Below is a small trained network, with its code and all its weights. Each question gives an input and a target symbol and asks what happens when units are switched off, that is, made to give their printed mean instead of their output.

import numpy as np


def w(rows, s, z=0):
    codes = np.array(rows[::2]) - 128.0
    scale = np.full(codes.shape[1], s)
    scale[-1] = z or s
    return codes * scale


def norm(h):
    return h / np.sqrt((h * h).mean(-1, keepdims=True) + 1e-5)


def f(y):
    return y / 2 * (1 + np.tanh(0.7978845608 * (y + 0.044715 * y**3)))


def softmax(a):
    e = np.exp(a - a.max(-1, keepdims=True))
    return e / e.sum(-1, keepdims=True)


def log_softmax(a):
    a = a - a.max(-1, keepdims=True)
    return a - np.log(np.exp(a).sum(-1, keepdims=True))


def net(x, mask):
    ids = ['αγλξπστψω'.index(c) for c in x.split()]
    T = len(ids)
    res = E[ids] + P[:T]
    u = 0
    for l in range(3):
        q, k, v = (norm(res) @ M[l].T for M in (Q, K, V))
        z = softmax(np.where(np.tri(T) > 0, q @ k.T / 2**0.5, -1e9)) @ v
        res = res + np.where(mask[u], z, O[l][:, -1]) @ O[l][:, :-1]
        u += 1
        y = f(norm(res) @ A[l][:, :-1].T + A[l][:, -1])
        res = res + np.where(mask[u : u + 4], y, B[l][:, -1]) @ B[l][:, :-1]
        u += 4
    return log_softmax(norm(res)[-1] @ U[:, :-1].T + U[:, -1])


Q, K, V, O, A, B = {}, {}, {}, {}, {}, {}
E = w([
[105,57,93,180,133,127,174,137],'α',
[144,45,140,142,167,191,158,119],'γ',
[44,174,85,135,32,187,253,209],'λ',
[48,93,100,212,137,76,132,170],'ξ',
[33,200,103,139,189,170,129,84],'π',
[136,205,82,113,204,205,114,68],'σ',
[112,78,125,188,178,86,73,117],'τ',
[169,69,18,138,102,139,99,129],'ψ',
[99,106,88,97,113,82,90,40],'ω',
],0.014)
P = w([
[116,109,75,81,200,6,224,73],'0',
[160,130,153,228,108,150,200,35],'1',
[113,61,90,149,191,161,202,159],'2',
[96,89,104,37,178,84,137,172],'3',
[157,124,183,224,54,160,124,71],'4',
[100,112,69,142,155,172,133,187],'5',
[38,88,127,33,109,156,65,165],'6',
[158,163,176,190,34,145,66,105],'7',
[95,130,77,142,102,169,64,215],'8',
],0.014)
Q[0] = w([
[213,195,251,99,12,21,174,38],'0.h0',
[79,39,86,206,42,243,58,89],'0.h0',
],0.027)
K[0] = w([
[132,122,144,144,145,135,254,126],'0.h0',
[122,169,159,95,51,151,134,180],'0.h0',
],0.043)
V[0] = w([
[214,73,40,54,11,161,156,122],'0.h0',
[112,37,77,185,178,88,2,65],'0.h0',
],0.014)
O[0] = w([
[119,119,35,95,150,186,138,102,215],'0.h0',
[206,119,133,119,105,65,254,161,2],'0.h0',
],0.012,0.0064)
A[0] = w([
[110,124,131,178,162,184,167,195,94],'0.n0',
[88,96,116,33,168,98,117,161,250],'0.n1',
[217,210,198,139,126,207,137,70,1],'0.n2',
[100,144,142,63,36,104,120,4,182],'0.n3',
],0.026,0.0071)
B[0] = w([
[130,131,132,132,68,149,59,176,222],'0.n0',
[119,87,166,90,186,122,211,141,246],'0.n1',
[201,165,151,35,152,254,168,73,145],'0.n2',
[191,147,153,132,65,93,171,107,201],'0.n3',
],0.025,0.012)
Q[1] = w([
[139,176,178,113,98,166,135,74],'1.h0',
[109,89,94,4,148,141,119,159],'1.h0',
],0.042)
K[1] = w([
[138,168,112,120,84,187,95,164],'1.h0',
[192,138,172,2,180,97,190,183],'1.h0',
],0.032)
V[1] = w([
[111,220,112,122,114,174,119,145],'1.h0',
[125,153,128,7,152,112,112,101],'1.h0',
],0.014)
O[1] = w([
[67,1,190,155,93,123,116,147,4],'1.h0',
[138,176,38,65,53,74,101,139,161],'1.h0',
],0.0062,0.0025)
A[1] = w([
[159,71,129,108,151,100,72,179,1],'1.n0',
[117,120,111,74,215,5,113,58,79],'1.n1',
[122,99,90,164,146,165,110,195,106],'1.n2',
[115,132,81,111,153,145,76,152,122],'1.n3',
],0.034,0.0016)
B[1] = w([
[160,204,115,160,128,184,152,124,180],'1.n0',
[157,165,34,5,90,75,20,134,242],'1.n1',
[114,86,92,127,150,93,139,38,244],'1.n2',
[157,117,189,161,79,160,180,175,203],'1.n3',
],0.022,0.011)
Q[2] = w([
[26,119,122,138,146,53,75,162],'2.h0',
[2,117,69,212,157,96,159,154],'2.h0',
],0.0091)
K[2] = w([
[77,248,97,198,219,165,176,128],'2.h0',
[144,72,160,111,69,136,136,107],'2.h0',
],0.011)
V[2] = w([
[106,120,210,20,44,82,145,56],'2.h0',
[253,152,150,153,251,122,91,64],'2.h0',
],0.022)
O[2] = w([
[71,85,13,191,87,7,23,248,254],'2.h0',
[73,143,191,8,1,48,130,134,72],'2.h0',
],0.0092,0.019)
A[2] = w([
[48,195,172,168,148,146,13,74,61],'2.n0',
[100,173,168,4,111,111,161,154,2],'2.n1',
[132,110,100,53,160,173,116,131,177],'2.n2',
[143,131,108,175,113,115,116,124,12],'2.n3',
],0.042,0.0049)
B[2] = w([
[7,252,100,207,139,105,168,50,254],'2.n0',
[9,14,34,116,132,127,173,195,236],'2.n1',
[173,176,199,152,91,112,96,123,234],'2.n2',
[117,138,174,74,157,125,123,118,215],'2.n3',
],0.032,0.021)
U = w([
[167,61,167,135,104,72,80,7,100],'α',
[177,196,114,30,116,223,215,114,72],'γ',
[91,39,136,171,140,204,216,160,116],'λ',
[156,138,207,55,237,133,77,110,178],'ξ',
[86,239,105,194,114,114,152,72,155],'π',
[172,166,196,169,46,160,11,160,158],'σ',
[117,134,252,209,121,56,210,253,4],'τ',
[255,128,97,201,46,62,201,69,104],'ψ',
[142,125,7,65,152,92,78,152,202],'ω',
],0.0081,0.0039)

Each question gives the input, a string of symbols that net reads in full, and the target symbol t.
The units are the heads (2 rows each of Q, K, V and O) and the neurons (one row each of A and B). Each row of codes is followed by its name. A weight is (code - 128) times the scale printed after its matrix; where a second scale follows, it is the last column's (O, A, B and U).
mask holds one flag per unit, layer by layer, with each layer's heads first. A switched-off unit (its flag False) gives its mean, the last column of its rows in O or B, instead of its output. The means were averaged over made-up inputs and are rounded, as every weight is.
A unit's drop is (log p(t) with every unit on - log p(t) with that unit switched off) / (log p(t) with every unit on - log p(t) with every unit switched off).
The circuit of an input: a set's keep is (log p(t) with only the set's units on - log p(t) with every unit switched off) / (log p(t) with every unit on - log p(t) with every unit switched off). Starting from the 12 units with the biggest drops (on a tie, the unit counted first), units are removed one at a time, each time the one whose removal leaves the highest keep (on an exact tie, the one counted first), for as long as the keep stays at least 0.8.
units of the circuit, in order: the units of the circuit, biggest drop first
k most important neurons: the k neurons with the biggest drops, biggest first
top k neurons in layer l: the k neurons of layer l with the biggest drops, biggest first
input γ σ γ ω λ λ, target ω: 3 most important neurons -> [2.n0, 2.n2, 1.n1]
input λ σ σ γ γ σ γ σ ξ, target σ: units of the circuit, in order -> [2.n1, 2.n0]
input ξ α σ ψ α, target α: top neuron in layer 1 -> [1.n2]
input α σ τ, target τ: 2 most important neurons -> [0.n1, 1.n1]
input γ γ λ ξ, target ω: 2 most important neurons -> [1.n1, 0.n0]
input γ ξ γ α γ, target σ: units of the circuit, in order -> [0.n2, 2.n2, 2.n0]
input γ α γ, target γ: 4 most important neurons -> [0.n0, 1.n0, 2.n0, 2.n1]
input λ γ λ λ γ ξ γ τ σ, target τ: 2 most important neurons -> [1.n1, 2.n0]
input ψ γ α, target ψ: units of the circuit, in order -> [0.h0, 2.n1, 2.n0]
input γ λ α, target λ: 3 most important neurons -> [1.n3, 1.n1, 2.n0]
input γ λ λ λ γ λ λ, target σ: 2 most important neurons -> [2.n0, 0.n1]
input λ λ σ λ ξ λ λ α α, target λ: units of the circuit, in order -> [1.n3, 2.n0, 0.h0, 1.n2]
input ξ λ ω, target ω: units of the circuit, in order -> [1.n1, 0.n0]
input ξ λ λ γ γ λ, target λ: units of the circuit, in order -> [1.n3, 1.n1, 2.n0, 0.h0]
input λ γ ξ λ λ λ γ σ ω, target ω: units of the circuit, in order -> [2.n0]
input τ α λ σ τ α, target τ: 2 most important neurons -> [2.n0, 1.n1]
input λ γ λ λ λ γ π, target ω: 3 most important neurons -> [0.n1, 1.n1, 1.n3]
input λ π λ λ λ α τ, target ω: units of the circuit, in order -> [0.n0, 1.n1]
input λ γ α λ τ σ γ, target λ: 3 most important neurons -> [2.n1, 0.n1, 0.n0]
input γ α γ γ τ, target ξ: 4 most important neurons -> [1.n1, 0.n1, 2.n0, 2.n1]
input σ α γ σ λ α, target σ: units of the circuit, in order -> [2.n0, 2.n1]
input λ λ λ λ γ ξ, target ξ: top 3 neurons in layer 2 -> [2.n3, 2.n0, 2.n1]
input λ λ λ γ σ γ, target σ: most important neuron -> [0.n0]
input λ ψ α, target ψ: top 2 neurons in layer 1 -> [1.n2, 1.n1]
